Here is a tiny trained network, its code and every weight. The questions are about switching its units off for an input and a class, where a switched-off unit gives its printed mean instead of its output.

import numpy as np


def w(rows, s, z=0):
    codes = np.array(rows[::2]) - 128.0
    scale = np.full(codes.shape[1], s)
    scale[-1] = z or s
    return codes * scale


def f(y):
    return np.maximum(y, 0)


def log_softmax(a):
    a = a - a.max(-1, keepdims=True)
    return a - np.log(np.exp(a).sum(-1, keepdims=True))


def net(x, mask):
    res = np.array(x, float).reshape(1, 8) / 4 @ E
    y = f(res @ A[0][:, :-1].T + A[0][:, -1])
    res = res + np.where(mask, y, B[0][:, -1]) @ B[0][:, :-1]
    return log_softmax(res[-1] @ U[:, :-1].T + U[:, -1])


A, B = {}, {}
E = w([
[58,114,181,58,87,68,144,92],'x0',
[255,98,111,146,158,150,174,164],'x1',
[209,188,90,36,183,147,186,84],'x2',
[95,149,169,192,165,246,174,75],'x3',
[140,71,171,142,84,106,173,148],'x4',
[175,151,215,101,78,105,34,127],'x5',
[103,27,132,73,191,157,89,123],'x6',
[111,148,201,172,233,75,185,99],'x7',
],0.0097)
A[0] = w([
[81,96,76,113,98,139,180,130,3],'neuron 1',
[62,95,151,85,135,143,251,98,80],'neuron 2',
[148,168,61,183,103,90,191,175,42],'neuron 3',
[225,168,143,55,166,143,206,114,107],'neuron 4',
[179,59,135,208,170,254,182,140,93],'neuron 5',
[34,118,160,127,148,113,194,105,137],'neuron 6',
[59,84,170,127,217,114,59,65,100],'neuron 7',
[69,95,86,159,82,109,62,119,19],'neuron 8',
[251,19,106,110,164,35,189,204,152],'neuron 9',
[196,178,243,205,131,114,127,95,88],'neuron 10',
[129,79,203,62,36,53,71,135,147],'neuron 11',
[66,177,111,127,129,10,109,105,91],'neuron 12',
[190,181,141,62,201,70,183,97,40],'neuron 13',
[135,135,79,195,195,164,143,102,61],'neuron 14',
],0.0094,0.004)
B[0] = w([
[116,108,157,154,186,104,141,104,157],'neuron 1',
[82,75,157,160,189,56,94,56,199],'neuron 2',
[85,101,125,90,99,95,74,98,188],'neuron 3',
[215,96,33,186,136,207,138,129,222],'neuron 4',
[159,194,203,214,139,137,243,159,244],'neuron 5',
[141,92,95,144,122,51,36,56,207],'neuron 6',
[44,107,83,21,76,95,53,96,205],'neuron 7',
[134,142,116,127,139,166,223,175,177],'neuron 8',
[83,166,147,30,41,187,100,250,251],'neuron 9',
[132,163,190,228,214,120,177,121,214],'neuron 10',
[19,142,198,125,94,62,112,254,246],'neuron 11',
[248,127,152,155,175,206,164,160,201],'neuron 12',
[193,189,116,220,130,193,171,127,203],'neuron 13',
[112,152,181,110,63,79,142,198,193],'neuron 14',
],0.0081,0.013)
U = w([
[229,115,58,155,140,203,176,113,150],'0',
[116,84,144,150,171,72,112,3,57],'1',
[114,97,104,14,93,138,36,160,248],'2',
[131,143,177,152,129,140,176,190,111],'3',
],0.011,0.0015)

Each question gives the input, the list of numbers given to net, and the class t.
The units are the neurons (one row each of A and B). Each row of codes is followed by its name. A weight is (code - 128) times the scale printed after its matrix; where a second scale follows, it is the last column's (A, B and U).
mask holds one flag per neuron, in row order. A switched-off neuron (its flag False) gives its mean, the last column of its row in B, instead of its output. The means were averaged over made-up inputs and are rounded, as every weight is.
A unit's drop is (log p(t) with every unit on - log p(t) with that unit switched off) / (log p(t) with every unit on - log p(t) with every unit switched off).
unit that matters most: the unit with the biggest drop
top k neurons: the k neurons with the biggest drops, biggest first
drop when u is switched off: that unit's drop, to one decimal
input [8,2,-7,-2,-8,-2,2,7], class 2: unit that matters most : neuron 7
input [-1,-2,0,-3,8,1,-1,-7], class 2: top 4 neurons : neuron 5; neuron 10; neuron 13; neuron 12
input [-6,-3,-5,0,-8,-6,6,0], class 2: top 3 neurons : neuron 7; neuron 10; neuron 13
input [-5,6,2,2,-8,-7,7,-2], class 3: top 2 neurons : neuron 14; neuron 5
input [3,-1,-7,0,-7,3,-2,2], class 2: top 3 neurons : neuron 5; neuron 7; neuron 13
input [4,3,8,0,-5,8,8,5], class 0: top 2 neurons : neuron 13; neuron 4
input [-2,8,3,0,6,1,-5,1], class 0: top 3 neurons : neuron 4; neuron 11; neuron 13
input [3,-1,-2,0,2,-1,-5,1], class 1: top 2 neurons : neuron 9; neuron 5
input [-5,2,5,2,0,3,1,8], class 0: top 2 neurons : neuron 4; neuron 11
input [6,-4,-6,-6,7,-7,3,-7], class 3: top 2 neurons : neuron 8; neuron 7
input [6,-6,-3,-1,-6,4,-1,8], class 2: top 3 neurons : neuron 7; neuron 11; neuron 5
input [7,-6,-6,0,-8,-5,3,8], class 1: drop when neuron 9 is switched off : 0.1
input [2,8,5,4,5,2,-1,4], class 0: drop when neuron 4 is switched off : 1.5
input [1,7,4,-6,0,1,6,4], class 0: unit that matters most : neuron 13
input [5,8,-8,-5,-4,-5,-4,-1], class 2: drop when neuron 5 is switched off : 0.2
